Here is a tiny trained network, its code and every weight. The questions are about switching its units off for an input and a target symbol, where a switched-off unit gives its printed mean instead of its output.

import numpy as np


def w(rows, s, z=0):
    codes = np.array(rows[::2]) - 128.0
    scale = np.full(codes.shape[1], s)
    scale[-1] = z or s
    return codes * scale


def norm(h):
    return h / np.sqrt((h * h).mean(-1, keepdims=True) + 1e-5)


def f(y):
    return y / 2 * (1 + np.tanh(0.7978845608 * (y + 0.044715 * y**3)))


def softmax(a):
    e = np.exp(a - a.max(-1, keepdims=True))
    return e / e.sum(-1, keepdims=True)


def log_softmax(a):
    a = a - a.max(-1, keepdims=True)
    return a - np.log(np.exp(a).sum(-1, keepdims=True))


def net(x, mask):
    ids = ['ΓΔΛΩβζητ'.index(c) for c in x.split()]
    T = len(ids)
    res = E[ids] + P[:T]
    r = norm(res)
    for j in range(2):
        rows = slice(2 * j, 2 * j + 2)
        q, k, v = (r @ M[0][rows].T for M in (Q, K, V))
        z = softmax(np.where(np.tri(T) > 0, q @ k.T / 2**0.5, -1e9)) @ v
        o = O[0][rows]
        res = res + np.where(mask[j], z, o[:, -1]) @ o[:, :-1]
    y = f(norm(res) @ A[0][:, :-1].T + A[0][:, -1])
    res = res + np.where(mask[2:14], y, B[0][:, -1]) @ B[0][:, :-1]
    return log_softmax(norm(res)[-1] @ U[:, :-1].T + U[:, -1])


Q, K, V, O, A, B = {}, {}, {}, {}, {}, {}
E = w([
[88,99,86,129],'Γ',
[104,101,81,80],'Δ',
[203,72,112,151],'Λ',
[97,106,74,59],'Ω',
[227,186,6,133],'β',
[166,110,96,69],'ζ',
[114,146,104,159],'η',
[215,189,137,140],'τ',
],0.015)
P = w([
[103,196,253,166],'0',
[111,207,19,117],'1',
[124,217,32,123],'2',
[137,210,37,132],'3',
[147,191,24,153],'4',
[139,199,29,149],'5',
[146,209,25,149],'6',
],0.0043)
Q[0] = w([
[146,158,6,61],'head 0',
[142,175,114,180],'head 0',
[126,42,120,89],'head 1',
[169,91,12,70],'head 1',
],0.019)
K[0] = w([
[119,37,205,85],'head 0',
[114,147,167,164],'head 0',
[156,42,126,71],'head 1',
[76,89,251,121],'head 1',
],0.02)
V[0] = w([
[181,155,85,70],'head 0',
[142,151,253,114],'head 0',
[152,106,200,114],'head 1',
[83,201,174,167],'head 1',
],0.011)
O[0] = w([
[84,254,130,73,255],'head 0',
[110,117,196,251,74],'head 0',
[65,137,210,168,92],'head 1',
[126,51,28,203,136],'head 1',
],0.0068,0.0051)
A[0] = w([
[109,92,168,60,60],'neuron 0',
[128,150,148,126,152],'neuron 1',
[135,90,156,194,2],'neuron 2',
[6,75,135,80,145],'neuron 3',
[127,158,182,114,170],'neuron 4',
[115,117,165,130,59],'neuron 5',
[166,130,122,132,120],'neuron 6',
[189,117,183,127,52],'neuron 7',
[90,95,130,112,124],'neuron 8',
[136,89,133,117,164],'neuron 9',
[159,103,91,69,132],'neuron 10',
[233,151,188,117,37],'neuron 11',
],0.017,0.0022)
B[0] = w([
[108,205,205,112,152],'neuron 0',
[140,148,92,96,148],'neuron 1',
[38,134,82,94,140],'neuron 2',
[153,140,158,254,177],'neuron 3',
[168,124,79,94,176],'neuron 4',
[111,202,134,146,115],'neuron 5',
[149,136,166,149,148],'neuron 6',
[153,104,126,142,129],'neuron 7',
[138,142,157,122,125],'neuron 8',
[152,124,150,100,124],'neuron 9',
[68,132,203,133,254],'neuron 10',
[152,87,172,182,177],'neuron 11',
],0.02,0.0071)
U = w([
[161,39,151,110,155],'Γ',
[83,168,194,166,1],'Δ',
[194,119,155,209,12],'Λ',
[100,151,154,148,168],'Ω',
[142,116,167,11,92],'β',
[208,180,69,127,72],'ζ',
[78,88,24,110,84],'η',
[107,143,137,180,255],'τ',
],0.011,0.0066)

Each question gives the input, a string of symbols that net reads in full, and the target symbol t.
The units are the heads (2 rows each of Q, K, V and O) and the neurons (one row each of A and B). Each row of codes is followed by its name. A weight is (code - 128) times the scale printed after its matrix; where a second scale follows, it is the last column's (O, A, B and U).
mask holds one flag per unit, heads first, then neurons. A switched-off unit (its flag False) gives its mean, the last column of its rows in O or B, instead of its output. The means were averaged over made-up inputs and are rounded, as every weight is.
A unit's drop is (log p(t) with every unit on - log p(t) with that unit switched off) / (log p(t) with every unit on - log p(t) with every unit switched off).
The circuit of an input: a set's keep is (log p(t) with only the set's units on - log p(t) with every unit switched off) / (log p(t) with every unit on - log p(t) with every unit switched off). Starting from the 12 units with the biggest drops (on a tie, the unit counted first), units are removed one at a time, each time the one whose removal leaves the highest keep (on an exact tie, the one counted first), for as long as the keep stays at least 0.8.
circuit, biggest first: the units of the circuit, biggest drop first
unit that matters most: the unit with the biggest drop
k most important neurons: the k neurons with the biggest drops, biggest first
heads that matter: for each layer, one digit per head in row order, 1 if its drop is at least 0.15 and else 0, layers parted by /
drop of u: that unit's drop, to one decimal
input Λ ζ Λ τ, target Λ: circuit, biggest first : (neuron 10; neuron 11)
input Ω ζ τ, target Λ: unit that matters most : neuron 11
input η Λ ζ β β, target η: heads that matter : 11
input β Γ Ω Γ Δ, target β: heads that matter : 11
input β Γ η β, target β: circuit, biggest first : (head 0; neuron 10)
input ζ Γ τ, target ζ: heads that matter : 10
input Γ Γ ζ Γ ζ Λ Λ, target Γ: 2 most important neurons : (neuron 3; neuron 0)
input Γ β Δ Ω η, target Γ: 2 most important neurons : (neuron 3; neuron 9)
input ζ η Λ, target ζ: heads that matter : 11
input β Δ ζ Δ Δ ζ Λ, target β: drop of neuron 1 : 0.0
input Γ Δ Γ, target Γ: drop of head 0 : 0.8
input Γ ζ β Δ ζ β ζ, target Γ: drop of head 1 : 0.2
